Each row has a hidden stage along a path, written after it and counted from one end. A new block has a new path.
[ 126  107  -82  -33  -83   67  169 -148   -8 -148   88  158   17  -62
 -188  -35   62  162  328 -279  -29  -42  177   50  210  -57  -47   99
 -166  303   58  210 -292  204   80  -18  384  -37   -5  130  -39 -100
 -113  126   46 -450  295] : 35
[ -87  -18   73   96  181 -119  -63  101   90 -138   32 -175   42   77
 -311  323  182    0  -86   70 -206    5  137  235 -121  209  211 -332
 -218 -185   -9   97  131 -170  392  233   29  274 -253   19  175   54
  166 -400 -147   31  263] : 35
[-200  -42   16  155  366 -228  -47   20  -88 -208  183   19   60  133
 -121  169  215   10  -88  208 -228   31  143  223  -10  145   94 -342
   -5 -101    4 -108   91 -163  123  232  -73  332  -29  103  200  281
 -146 -359   69   33  178] : 19
[ -82   29   -3  331   43  -28 -115   90  -52 -108  -13    0 -212  216
 -302  198  182   12  167  133 -171   -2  -96   19  -11   43  123  -20
  -39   15  150    0   -2   75  176   -7 -161  266  -70  114   13  100
   35 -484  203  188   65] : 8
[  95   46 -153 -100   27   46  107 -128   20 -189  206  287    7  -75
 -145 -100  126  220  336 -260  -76   -9  261   91  225  -42  -80  170
 -126  345   45  188 -259  302   11  -46  331   72  129  133  -65 -116
 -155  118   62 -369  311] : 9
[-147  308  183  333  322   85  -10 -197  186   -8  201   77  -38  324
 -217  133  -42 -250 -106  246   31 -126   35   54 -150  227   72    7
  355 -111  245  -91   28 -133   40 -111   -1  104 -108  214   22  289
 -123  -31  120  101 -192] : 2
[-299  -30   93   12   65  -17   45 -126  -48  -77   10 -197 -337  196
  277   75  -69   33 -138  139  -20  -40 -121  -16   40    3 -135   83
  100 -162    3  -54   -6  -41 -135 -123  -84  177   22  -54  258  -67
  -36 -109   57 -210  -66] : 29
[-109  161  436  -23 -230   -5   86  143  225  182   12 -397 -318   21
  -39  327 -134  119  -37  183  122  -14    5   70 -216 -190  159  209
   60 -238  -17   54   64  113  157   25 -281  352 -129   56   45 -287
  161  338   22  113 -117] : 41
[ 118   91  -56  -27   26   51  150 -155   68 -197  213  259   51  -22
 -131  -45   79  174  382 -263  -83  -64  267   10  301   31  -98  107
 -197  387  113  275 -298  222   74   30  392   38   55  106  -73 -102
 -119  175   87 -584  329] : 30
[ -58  -27  145 -135 -370  120 -147 -230 -111  -92  -22 -123  -37 -189
   -5  253   55   17 -217   36  -90    6   71   92   94 -267   43   51
    4  100  -53   94  -51  -25 -174  126   68  202 -209  -70  -25   37
   23  -27   60 -167    8] : 36
[-127  366 -238  115  215 -112   98 -117 -127  -17 -175  275  348 -273
 -479 -314   67 -210 -227 -205   98  -72 -282 -278  184   39 -183  161
 -247  -27 -217 -156   38  359  -73   96   34 -166  120  112 -183  117
  -95 -242  -42 -278   84] : 21
[-224  131  450  -86  -61 -121   84   88  212   65  218 -110  -95  -16
   29  162 -223  196   27  226   88  -26   90   85  -73 -128  184  276
   39 -182  -45   57   91  175   92   90 -218  320  -30   26   92 -193
   54  513  -19   35  -68] : 4
[ 110  115  -48  129   29   76  299 -144 -105 -190  -32  116  -71   19
  -88 -113  158  130  324 -277  -64  -16  148  -84  224 -104 -241   11
  -78  369   68   76 -324  157    6   22  342  -31   78  140  -93  -25
 -274   75  250 -727  228] : 33
[ -59   -3 -115 -104  297   -8   41   98  108 -166  -73  -49   11   35
  -35 -356  -63   84 -161   83   84  -69 -108  199 -177  -75 -124  336
   24 -387 -124 -209  140  373 -221   28 -178 -214  178  -22  251  -34
  -17  -54 -231 -144   -2] : 11
[ -33  230   44  277  514   93  -31 -179  145    2  229  168   16  352
 -137   30  -52 -188  -57  351   31 -133  147  138 -140  254  -10  137
  346  -86  183 -162  122  -13  -85  -41 -124  105   74  279   77  275
 -177   19  171  135 -275] : 14
[ -36  287  110  304  417  118   10 -217  182   22  148   94   60  344
 -214  104 -133 -243  -62  277   55 -172   84   75 -122  334   46   72
  222 -114  199  -49   98 -114   65  -39   16    6 -103  222   98  232
  -54   11   66   28 -229] : 33
[ 188   70  -80   21   29  103  222 -164  -28 -109  -25   68  -59   21
 -183  -74   83  110  326 -248    5  -25  173   17  169  -51 -145   97
 -160  300    5  142 -288  167   85   48  314  -21   61  148  -46  -67
 -129  103  166 -606  223] : 34
[ -71  112  -23  366  -22 -123 -101   57  -77 -106   41  -25 -148  266
 -357  199   91  -59  241  108  -67  -71 -236   38   63   27  195  -68
  -66  -52  209    1 -116   43  190  -14 -132   97  -80  192  105  206
   11 -481  168  213  148] : 32
[  -7  191  127  331  533  158   62 -232  168   79   43    3  -93  430
 -252   46  -93 -259  -43  301   86  -97  101   87 -214  317    1   85
  260 -116  105 -113   74 -159  127   -8  -46  109  -31  227   80  274
  -68  -11  204  -62 -286] : 3
[ -33  184   20  133  463  104 -106 -184  241    6  302  246  113  249
 -236  107  -96 -119  -29  277  -18 -129  253  195 -110  391  125  164
  149  -57  144   46  169   -3   89  -46   22  158  -48  201   85  133
   15   36  -28  225 -155] : 10
[-253  207   65  -80 -176 -141   96  234   49 -336    9   62  248 -271
  -46 -246  -82  243 -170  -67  -30 -100 -197  134  -78 -253   83  159
   -7 -374   36 -100   91  407 -196  -39   56 -386 -154 -124  193  -97
  -72   50 -491  -16  212] : 38
[  74 -191   29 -143  -73  252 -192 -342  -85   51 -191 -160 -161  -24
 -121  114    5  -97 -212  128    6   44   73   91   17 -116  -52  251
  -74   87 -230   58   10  -23 -118  196  -62  278  -54  -70  -16   80
  151 -120  205 -273 -167] : 5
[-383 -163   41 -165   52  -55   21 -121 -194  -68    2  -35 -210  -13
  307   54 -127  244 -159  196 -121   55   28   72   50   32  -19  155
  -35 -113 -194  -13  171    4  -89  -87  -39  294  -31 -131  312 -192
    2  -24  -57    6  -85] : 13
[  48 -194   11  -99   49  132 -130 -288 -189  -21 -123  -72  -62  -26
    1   19   24  -34 -177  204  -33   40   96   90   98 -160 -126  195
  -40  106 -226  -59   22   18 -242  297 -144  262   70  -25   31  171
  -25  -65  283 -347 -160] : 19
[-229  436  -56   95 -234  -62  169  -27 -175  -33 -279  171  305 -496
 -484 -106   82  -41 -276 -316   -7  -13 -264 -277   88 -102   -5   27
 -236  -11 -165  -35   42  279   62  -32  242 -152 -254    0 -238  -81
  -35 -177 -217 -100  144] : 41
[-288  173  145  -21  -17 -138  134  195   92 -350   30   84  199 -173
  -27 -339  -79  197 -155  -24  -16  -80 -186   83  -80 -232   13  180
   63 -355   34 -149   57  378 -205    5   14 -327  -65 -138  160    0
 -132  103 -363 -197  162] : 1
[-161  -78   15   -3  193 -191 -158  -19   53 -110  212  -73    1  113
 -313  279  121  -11  -47  123 -129   32  109  334  -67  180  307 -255
 -128 -184  -36   75   36 -173  326  154    4  345 -141   82  235  184
  105 -363 -105  236  282] : 4
[-402 -118  133  -31  -34  -22  114 -117 -207 -105 -133 -108 -276   30
  236    8 -121  202 -120  119 -103   61  -96  -26   26  -29  -34   93
   -9 -117 -142  -27   66  -48  -29 -110   38  186 -124 -171  265 -129
  -20  -67  -10 -177  -66] : 3
[ 166  -22 -259 -116  103   69   73 -190  -14 -153  206  295  -37    5
 -141 -109  111  199  399 -236  -57  -16  275  117  267   23 -109  206
 -172  386   24  208 -282  290    5  -45  318   87  197  171  -20  -99
 -134   59  122 -377  297] : 15
[ 182  -18 -157  -35   85  128  145 -211  -15 -129   72  165 -127   63
 -175 -129  112  138  372 -236   -8    6  219   82  180  -43 -139  179
  -99  349   12  147 -329  213   34  -23  308   54  157  157  -47  -34
 -152   69  203 -515  231] : 6
[-106  -67  -97   -2  242 -172 -216   54   92 -139  214  -81  -20  117
 -313  261  238  -38  -95   94 -153   18  101  344  -99  165  224 -242
  -97 -205   -5   19   67  -77  238  129  -79  340  -47  112  196  157
   98 -498 -112  287  296] : 9
[ 111    4 -156  -97   47   61  112 -127    2 -216  218  270  -31  -54
  -67  -75  180  247  341 -248 -124    5  325  103  231  -52 -126  127
  -93  392   63  180 -264  274  -27  -29  328  122  150  131  -64 -117
 -195  106  113 -424  310] : 12
[ -21 -124  116 -179 -138  117 -178 -183  -90  -31  -58  -65  -10 -196
  -21  140   58   40 -252  152  -86   52  147   92   53 -227  -27  202
  -49   89 -207   18   99   92 -202  263 -132  341  -42  -83  -60   19
   54   14  138 -178 -111] : 11
[ -84  252   60  341  589   45  -33 -333  100   30  287  124  -22  484
  -88   44  -91 -351 -108  410  106 -164   57  102  -67  288  -54   40
  436 -105  214 -223   12 -181 -148  -34 -136  109  120  331  132  479
 -265  -16  296   36 -305] : 23
[  -4 -174   28 -247 -141  142 -250 -247  -99  -51   -9   14   38 -208
  -28  135   23   51 -237  148 -104   37  177  145  104 -159   13  240
 -100  119 -205   89   99   90 -211  235  -59  312  -62 -100  -15   20
  100  -23   71 -120  -80] : 13
[ 188   73  -99   51  105  111  189 -159   34 -120   11   97  -71   70
 -183  -83  109   69  329 -248  -14  -47  167  -29  205   18 -191  115
 -181  313   45  168 -285  189   82   49  287    8  106  135  -72  -66
  -98   46  183 -657  231] : 31
[ -10  310   69  285  462  132  -40 -227  276   22  230  118   64  385
 -239  108 -123 -287  -57  258   70 -207  100   99 -120  392   50   93
  236 -126  251  -10   81  -93   63  -79   26    0  -72  243   88  232
  -21  -10   31   60 -197] : 32
[-160   57  -89  315   73 -149 -115   24 -186 -144  131  122 -141  219
 -216  135  139   28  190  180 -135  -17 -133   83   77    0  148  -52
   62    8  168 -100  -58   70   34  -65 -162  202   27  214  115  234
 -147 -449  224  330   86] : 14
[-170  398  -68  106   -1  -47   83  -34  -18  -25 -231  113  248 -344
 -510 -169  149 -198 -324 -284   59  -38 -278 -283   50  -71 -121   99
 -184  -73 -179 -110   46  321    6   48   63  -93  -43   29 -278   14
   -5 -248 -115 -241  112] : 4
[ -90  102  466   18 -127   20  154  141  173  175  -91 -429 -312   55
    6  279 -149  141  -41  238   98    9   44   61 -250 -168  104  191
   42 -236  -81   11  119   62  171  111 -294  347 -133   23   76 -268
  139  361   72  -28 -187] : 40
[ -12    6   33   72  161  -52 -129   81  204  -77   70 -253  -66  146
 -359  396  212  -76  -89   41 -148  -20  133  273 -178  232  214 -292
 -169 -206   44  135   87 -166  404  150    7  305 -228   73  148   20
  236 -444 -148  121  262] : 36
[ 237  -47 -131  -35   70  134  145 -221  -17  -66  -24   32 -123   99
 -190  -39   42   96  362 -199   16  -20  192   76  184   26 -113  145
 -237  299  -34  208 -288  124  133   68  288   41   79  132   24  -71
  -24   41  182 -583  213] : 33
[ 138   17  -69  -25   -4   89  160 -157   17 -152  106  134 -130   24
 -168  -70  140  162  374 -266  -33   13  215   60  186  -93 -105  120
  -99  351   48  176 -349  208   68  -12  317   93  108  134  -80  -58
 -152  100  188 -528  290] : 4
[-224  154   89   15  -64  -91  217  189  -64 -269 -167  -20  149 -184
  -13 -311 -108  228 -154    8    1  -52 -206   88 -136 -255   -8  157
   30 -359  -47 -203  103  324 -184    6    7 -371 -126 -103  215  -51
 -138   69 -325 -158   63] : 39
[-348  260  546   23 -136 -195  189  118  153    2  266  -91 -109  -53
  110  192 -138  205    7  166   45  -14   57  -18  -34 -227  134  123
  177 -127   46  -17   15  133   43   30 -167  336  -47   56   19 -148
 -129  547   51  -23  -28] : 3
[   8 -140   53 -177  -83  128 -222 -247  -80  -96   19   70   89 -161
  -14   67    5   28 -191  162 -106   -2  150   91  166 -141  -36  239
  -99  144 -140   83   59  109 -252  279  -58  241  -34 -106  -26   85
   55    6  112 -266  -73] : 20
[ -48 -183  -88   87  521 -196  -87  -48  -59  -87   51  -49   84  225
 -313   99   75  -61   -8  249 -117   28  107  283  -16  310  152 -226
 -270 -174 -161  -20  110 -186  311  374 -106  291   -6   89  307  295
   78 -420   42  -49  174] : 23
[  31  264   26  273  526  103 -114 -294  264  100  260   66    0  479
 -277  103 -153 -387  -59  342  167 -209   30  137 -105  379   51  144
  259 -169  211  -65   34 -112   18  -36 -116   52   48  312  126  353
  -17  -51  142  115 -244] : 29
[ 222    8  -75    9  -16  197  212 -164  -28 -142  -83  117  -52   -6
 -159  -75   63  188  371 -253  -74  -20  241    3  185  -14 -145  159
 -228  379   15  236 -248  189  105   44  391  -28  -21   61  -63 -157
  -60  114  134 -666  200] : 35
[ 175  109 -148  -17  109   76   85 -215  129 -162  260  200  -45   97
 -159  -53  127   31  342 -262   -2  -92  206   44  272   39 -157  115
  -87  340  159  212 -375  211   -3  -31  321   31  174  191  -73   -2
 -142   66  148 -545  318] : 28
[ -34  -94  148 -100 -304  164  -83 -255 -204  -15 -219 -182  -64 -182
  -36  210    7   16 -239   90  -78   51   54   48   47 -230   12   78
  -71   91 -184   57   23  -76 -111  196   35  218 -240 -103   -6   27
   64  -47  121 -246 -106] : 37
[ 146  -14 -168  -96  130   80   64 -202   31 -179  230  293   13    9
  -89  -99   92  168  338 -180  -80  -38  298   86  286   40 -135  188
 -154  382   54  217 -258  249  -35   28  300  100  167  121  -36  -55
 -133  116  131 -488  261] : 20
[ -50   74  -25  351   36  -49 -127  -14  -56  -71   18  -31 -168  305
 -332  218   58  -94  199  152  -71  -76 -188   36   48  104  171  -33
  -65  -36  187   29  -76  -11  190  -13 -119  130  -98  168  113  196
   59 -476  183  177   71] : 32
[-155  106   20  412   24 -164  -60    4 -193 -124   40   54  -96  253
 -279  155   51  -44  216  185  -95  -52 -237  -15  125   23  170  -96
  -33  -14  179  -59  -94   -9  128   25 -133  114  -76  176  121  292
  -91 -429  243  156   80] : 30
[-110 -100   44 -275 -229   50 -233 -236 -144 -108  111  186  177 -318
  -19   97  -43  142 -184  119 -124   25  164  137  194 -182  103  250
 -114  146 -171  118   87  155 -229  181   32  245 -104 -104   -6   12
   36   87  -27  -11   -8] : 12
[-164  410  -57  201    8  -67  252  -56 -240  -14 -433  147  377 -397
 -491 -238   39 -133 -266 -244   44  -28 -303 -366  105  -57 -139   56
 -305  -29 -273 -153  109  259   51  150  137 -234 -137   16 -216   25
  -71 -178  -79 -389   28] : 35

Each row has a hidden stage along a path, written after it and counted from one end. A new block has a new path.
[ 132   94 -314 -109    0  171   20  -30    7  148   26  108 -161  245
  125 -133 -121 -170  148   30 -201   61  158  -79  279  -57  152   54
  154 -255  -52  100  -99 -210   29   50   75 -442 -134 -258  -55  204
  139  125 -225  -71   44] : 3
[-121 -103  137  161 -158  -61  -67  139 -151 -288  -21   53  188 -125
   81  172   71  145  191  143 -174 -305   33  409  114  125 -116 -118
  104  -41   91   48  113   13  -69  131   63  -71  -58  251  149   43
  228    6   73  160  148] : 15
[  73  143   36 -217    0 -181  -96   93   98  156  -22  154 -163 -152
   76   14  116  -23   13  -11   54 -145 -365 -169  158 -109 -340  -32
 -178  242  -20  170  -75  184  154  -29  -97   81  166    3   64   48
 -372 -157   59 -130 -343] : 3
[  -3 -135  149  138 -132  -24   53   93  -72 -348 -136   95   49 -150
   87  136   71  175  208  151  -92 -304  -21  372  122  101 -204 -152
   46   13  171   69  180  -32  -31  215    9 -126  -74  258  -22  -63
  190 -125   43   83   72] : 16
[   0 -113  113  146 -118   26  131   36  -40 -342 -182   59  -44 -118
   58  102   -9  147   77  168  -26 -290   49  279   55   84 -167 -186
  -33  -26  180   41  169 -116   17  213  -21  -19  -44  212 -128 -100
  140 -202   -2   16   22] : 23
[ 105  140 -295  -91  -29  132   80  -11  -50  143   22  124 -178  185
   83 -165  -81 -149  146  -50 -202  -35   30  -88  300   -9  161  124
  152 -222  -84  143 -120 -208    4   97  -34 -450 -201 -249  -50  125
   93   97 -306  -53   76] : 8
[  43   89  199   -7 -100  -19  -52  184   51  195   52 -222  -58 -109
  -26  -25   40  -25 -145   51   -3 -138 -157 -287 -110 -103  -78   -1
 -145  221   28  -97   73  331   84 -173 -218  190  217 -172  176  102
 -166 -175   41 -178 -174] : 26
[  20  -12 -175   62   11  -34   98 -257    8  142  -92   52  -87  -30
  113   55   47  -75  -87  263  209 -175  155  -51 -156   53  194  -97
    3 -107   26  107  -59 -125  -63  127  -64   67 -110   -4 -184 -238
   36 -117  -49   50 -184] : 8
[ -87   53  -48  124 -294 -203   68   19 -389  -35 -106   31   60   10
  306   53   69   45  256   65  -82 -286  190  183  252  108 -127  -43
   78 -197  -63   70 -162   28   92   47  169 -151 -294   25  105  139
  107  115 -115  135  -60] : 9
[ 204   97   97   19  -10  181   26  251   83  140   66 -139  -53  -48
  -49 -159   -8  -75  -30   -1 -127  -39 -136 -237   50  -39  179  134
   51   98   83  -66  203  213  -56   43 -310 -245   10 -320    8  133
  190  -51 -104 -198   68] : 20
[  30   94  -92 -296  215  -40 -187    2  163   97   39  212 -141  -12
  -62  -53    0  -55   47  -24  -88   42 -268  -30   16 -252 -152  -56
   37  230   33  159 -157  -38   30   43   66   63  242  121   15   90
 -271  -42   80  -50 -162] : 6
[-117  -39    7 -147  150  -27 -187  227   53  303  195  -67  -86 -134
  -42  -14  -56 -107 -126    3   68  -14 -244 -232   13  -14   -6  108
 -165  234  -63    0  -19  167   -2 -200 -147  188   98  -37  196  230
 -206   17  144   -1 -242] : 3
[   1 -128  -79   89  -37   68   10  -97    4 -167  -99   71 -111  -65
   52  113  -10   18   23  157   30 -281  -49  118  -29   62    8  -93
   11  -74   93  135   22 -225  -45  162   29    2  -47  221  -88 -189
  121 -122  -26   83  -44] : 0
[  58  254  -32 -226  112 -160  -36  -25  117   29  -60  278  -80  -64
  -57  -73  127   25   10    7 -127  -65 -280   42   34 -231 -135  -60
  130  170   -4  190 -108   56   29  205  -47  -55  170   87  -59  -71
 -322  -95  -49  -92  -93] : 12
[ 185   55  140 -165  -69    4  -93   80   98   82  -43    7 -133 -180
    5   75  134  -10   70   27  108  -96 -160 -174    2 -234 -306 -151
 -156  248  129    1    8  181   82  -78 -100  135  244  -92  116   97
 -226 -188   47 -227 -252] : 18
[  -5 -150   23  163  -13   90  243 -122  -94  -45 -204 -187 -158  -76
   31   12  -84   42 -134  253  252 -114  319  -48 -301  -38  147 -159
  -25  -43  165 -159   76 -102  -44   90  -44  188 -137   38 -241 -119
   72 -154  -49  -13 -161] : 27
[   8   80   10   -7  185  -43   70   -1  -47  115  -56  -23   -7 -102
  -67 -126   29    2 -124  125   65   34   44  -43 -264 -160  276    2
  204  119   71  -71   -5  110 -137  194  -94   45  -68    1 -161  -27
   -1   37  -21   -4  -66] : 15
[  93  128 -312  -89  -61  115   88  -38  -91  122   -2  149 -154  174
  132 -110  -70 -145  179  -13 -149  -27  149  -43  334   -4  128   66
  144 -286  -82  130 -137 -236   10   92   20 -438 -238 -248  -51  160
  100  129 -301  -43   50] : 8
[  -8 -137 -157   61    8  104  -58 -206   87  -49  -36   19 -110   64
   32  100  -51  -45  -42  225  -11 -202   37   63 -164   -4  102 -124
   30  -90   69  116  -38 -251  -38   68   96   65   79  179  -49 -198
   97 -130   11   83  -51] : 0
[-186   33   37  185 -299 -175  -94   -5 -250 -130   11  -30  197   71
  146  122   76   88  133  139 -306 -360  108  326   31   64  -75 -110
  135 -139  -58   65 -116   50   55   -1  190    4   23  171  286   30
  107   22  -18  173  128] : 15
[  86  -11  143  -19   44   80 -108  230  110  298  160 -236  -10  -66
  -53  -90   19  -78  -74   70  -61   -5 -162 -270 -120  -72  128  109
  -21  252   49 -118  152  351  -48 -155 -251  -18  136 -231  177  155
   33  -58   82 -113  -74] : 16
[ 134  128   25 -216  211  -44  -19  167   32  -71 -108  273 -129 -257
  -32  -78   67   23  100  -92   72  -13 -319   -9  157 -163 -136   10
   76  228  127  140   -2   20  -55  296  -92  -83  -49  110 -197   79
  -99   17    2  -83 -149] : 4
[-217 -157  147  142  -49 -121   80  184 -109 -300  -72   62  103  -75
   84   83  -56  207   81  212 -174 -194  108  466  137  160 -171 -135
   25   -8   74  -15  199   21   24  135   60  -76  -90  295    2   93
   81  -52  122  157   65] : 19
[-181  -90  -50   64  -29  -59  -75  -80   97 -134   45  127  112   82
   27  150   -4   73   13  297 -239 -198  101  391   -2   89  -24 -177
   84  -99   -3  117   69 -113  -22   63   87  -45  136  241   98  -93
   17 -108   93  151  110] : 14
[ 338  210 -275  -66 -185  227   26  -68  -59   34  -63  176 -169   81
  140  -56   54 -189  276  -98  -97 -165    1 -159  353  -55   94   49
  150 -286   27  217 -135 -258  -27  191  -43 -471 -186 -323  -71   47
  278   64 -379 -163   88] : 5
[-210  -84  -82   88  -60  -26 -189  -76    4 -143  107   87  106   88
   -8  129  -14   28   64  140 -312 -319  -99  338  -33  100   19  -74
  113  -60  -21  194  -77 -185  -54   46  126   38  146  324  208 -122
  103  -62   61  232  175] : 10
[  69   38 -133  -65   92  156  117  158   -7  151   59   -5 -164  117
  -17 -246 -123  -83   80  -44 -221   52  -61  -95  192  -11  210  200
  164  -33  -32    6   56  -34  -48   76 -149 -452 -196 -219  -54  170
   92   80 -212  -47  100] : 12
[  58  130  -47  147 -418  -33  255   -6 -464 -137 -244  -66 -156   50
  237  -52   -7   36  215  -66  -62 -314  250   18  235  -28 -141  -67
   29 -273   -4  -17 -199 -110  176   86  124 -159 -313 -139   -5  140
   92   24 -371  -67  -29] : 23
[  86  167   34 -163  167  -77   22   36   94   -9  -90  185  -37 -100
  -67  -84   79   50  -11   85  -50   53  -76   64  -46 -246  -26  -97
  167  159   88   37   19   96  -37  233  -51  -66   97   37 -146   21
 -168  -42   -5 -113  -67] : 16
[  58  111  102 -152  146   44   26  124   54 -127 -114   97  -61 -159
 -120  -31    2   69  -21   47   16   87   28   36  -50 -289  -65 -142
  137  129  154  -73   64   27  -61  182  -32   40   95   54 -131  140
 -141  -13   -5 -150  -46] : 28
[  91  145  -45   20 -111  109  259  102  -95    4 -112 -101 -246  175
   14 -275 -133    1   26  -63 -280  -71   -4 -127  137  -98   57  110
  136  -90  -18  -42    9  -25  112   85  -87 -360 -137 -208 -100   93
  -19  -55 -334 -148   81] : 28
[  10   85  -64 -131  318   -1  -54  107   54   85    5  147   11 -150
  -60  -78  -17  -47  -96   97   77  141  -10  -15  -57 -130  232   16
  188   91   64   13   30   31 -165  231  -61  -26  -65   33 -192  123
   26  149   65   -3  -81] : 2
[  37   24  -59  -16   75  148  177  191  -22  125   23 -121 -207  169
  -37 -313 -206  -43  -19  -29 -266   70  -17 -116   97  -50  177  171
  101   15  -10  -91   79   23   46   29 -127 -347 -122 -218  -77  208
   45   10 -192  -94   74] : 20
[  17    9   -2 -290  153  -38 -121   64  171  126   38  154 -116  -89
  -37   47   37  -15   52   82   36   92  -84  -16   59 -225 -242 -137
  -64  213   43   32  -18   65   33  -70   -5   55  215   20   82  179
 -349  -71  115 -105 -228] : 13
[  37  160  -59 -177  222  -27  -95   59   50   34   11  221  -18 -154
  -99  -62   63  -36    3  -24  -12   -4 -213    9    0 -159   90   17
  176  142   50  133  -71  -18 -137  240  -84  -16   26   78  -91   23
  -62   61  -10  -16  -27] : 8
[  31   68 -177    9 -107  125  207    0 -191   58  -69  -99 -272  273
   52 -266 -197  -56   76  -69 -274  -48  123  -78  112 -111   93   78
  110 -154  -50  -39 -153 -168  134   13   73 -291 -154 -188  -39  168
   14   19 -338  -73   61] : 20
[  10  132  -58  -66  222  -86  -36  -23   22  138  -35   19  -64    1
  -41 -178  -15  -34 -148   73  -67   15 -150  -97 -241 -196  216   51
  206  156   20   41 -106   93  -41  175   15   56   52   89 -146  -45
  -67   28   17   13 -112] : 1
[-100  139  -10   13  169  -82  122    9  -22  103  -55   -8   39  -55
  -56  -99  -50    7 -277  224   57   75  246    1 -225 -111  283  -75
  135  -12   11 -112   34   88  -71  165  -91  121  -30  -47 -195   47
  -74   28   -7  -37  -70] : 24
[ 126  107  -35   20  -63  181  176  114  -53   44  -52 -160 -235  187
  -26 -291 -158  -42   17  -80 -289  -45  -48 -181   52 -123  124  128
  127  -22   26  -62    8  -14   82   51  -92 -299  -60 -221  -68  114
   71  -56 -279 -152   99] : 26
[ -99 -219    7  115   78   39  256 -108  -18  -27 -181 -162 -167   26
   49  -18 -169   77 -150  336  165    2  387   56 -272  -28   81 -189
  -43  -19  134 -185  119  -89   22   30   37  149  -90  102 -252  -48
  -37 -166   48   30 -193] : 27
[ -59   59   13 -237  143  -34  -53  111   55    6    7  147 -147 -112
 -130  -23  -14   26  -21  -26  -33   15 -165   30   38 -227 -188  -83
  -26  197   20   29  -62  -16   28   26  -28   98  162   93   53  154
 -358  -53    6  -89 -127] : 17
[ -78 -105  -63  105  -24   33  150 -208   52  -36 -126  -67  -98   82
   46   65  -96   29 -159  348   66 -107  349   88 -233  -22   74 -239
  -35 -124   78  -58   48 -152   36   32   44  155   56   73 -150 -136
  -39 -209    2    2 -110] : 26
[  40   92   80  -91  194    2   55  115  -18  -47  -92   44  -84 -128
 -124 -151  -22   53  -60    0  -18   44  -88    8 -140 -237   61  -31
  145  206  132  -57   11   62  -61  221  -61   46   27   70 -166   78
  -69   -7  -19  -83  -44] : 20
[ -41 -116   94 -240  194  -61  -30  135   98  143   -5  -31 -214  -41
  -36  -80  -77   49   18   68   20  147  -91  -54  -62 -252 -285  -96
 -118  358   78 -109    7  163  120 -154   43  128  185   77   51  245
 -401 -109  172  -80 -312] : 16
[  35   82 -199   25 -197  107  187  -53 -242   22  -98  -57 -210  242
  120 -149 -145  -60  121  -12 -190  -79  291  -26  159 -100   46  -24
   89 -271  -46  -36 -181 -208  133    6  132 -251 -177 -210  -12  195
   45   51 -340  -79   38] : 21
[  23   95 -122   42  110  -51   29 -145    1  205  -53  -20  -12  -46
   45  -33   36  -89 -218  243  152  -43  132 -148 -270  -75  351  -26
  136  -55    1    9  -51   44 -101  147  -54   88  -62  -50 -175 -127
   38   20  -22    7 -161] : 0
[-251  -50  165  228 -244 -106   -1  133 -262 -314  -59  -97  160  -19
   73  115  -30  181   71  128 -263 -326  137  371   15   76 -119 -126
  110 -100   28  -49   28   20   35   41  154   74  -24  279  187   84
  112   -1   18  165  152] : 28
[ 170   77  105   28  -31  126  -38  177   68  215   96 -238  -95   36
  -70 -212    3  -77  -36  -44 -224 -110 -302 -292 -114 -100  164  179
   65  218   51  -46   81  266   -6  -46 -243 -142  122 -232  117   37
  104 -108  -84 -142   43] : 17
[  10   99   79   72   84   -4  125  -25  -84   30 -135 -160  -41  -68
  -75 -132  -19   33 -192  129   54  -20  120 -106 -378 -215  250  -53
  187   89  112 -148  -10  102  -78  163  -56  174   -8   12 -182  -56
    3  -36  -56  -54  -60] : 28
[   7   99  -17   91   45 -108  140 -175  -78  185 -117 -149  -76   35
    5 -158   23   -7 -207  187   36  -89   84 -129 -423 -162  272  -34
  138   84   31  -66 -105  125   -7  119  -38  156    1  -20 -159 -185
  -58 -105  -71  -10 -140] : 17
[-239  -18   92  222 -285 -185   17  110 -391 -177  -41  -82  144  -13
  149   69   16  132  126   73 -223 -352  123  321   80  110  -89  -58
   89 -114  -47  -16  -87   60   60   23  154   18 -148  185  225  118
  109   72  -49  190   89] : 17
[ -86 -148   62  111  -57  -29 -141   99  -50 -246  -13   50   88  -31
  105  118  -13   96  161  137 -208 -254  -82  316   75   89 -119  -82
   85   13   99  103   66  -34  -12  103  160  -51   25  322   91   25
  223  -12  145  174   62] : 1
[ 212  133   -7 -264   35   40 -178  -26  157   25  -21  210 -113 -148
  -56   78  168  -51  149  -29   32  -74 -244  -82   40 -294 -224 -141
   17  190  120  154  -96  -10  -23   73  -36   32  255    1   66   12
 -191 -111   -8 -175 -136] : 12
[   4  -18 -107  105   34   33  124 -187  -68  159  -68  -65  -31 -105
   18   40   49  -69 -161  260  266 -107  266  -90 -289   -9  356  -78
   74 -101   47  -47  -10  -63 -166  123 -132  115 -156  -81 -153 -168
   91  -33  -86   22 -116] : 14
[  21   40  -95   -3    1  191  176   84  -53   84  -17 -193 -241  277
  -38 -294 -241  -46  -15  -23 -315   65  103 -138    6 -150  172  109
  162  -71  -14 -126  -18  -70   78  -30    2 -284  -62 -192  -43  187
    7    5 -252  -98  100] : 28
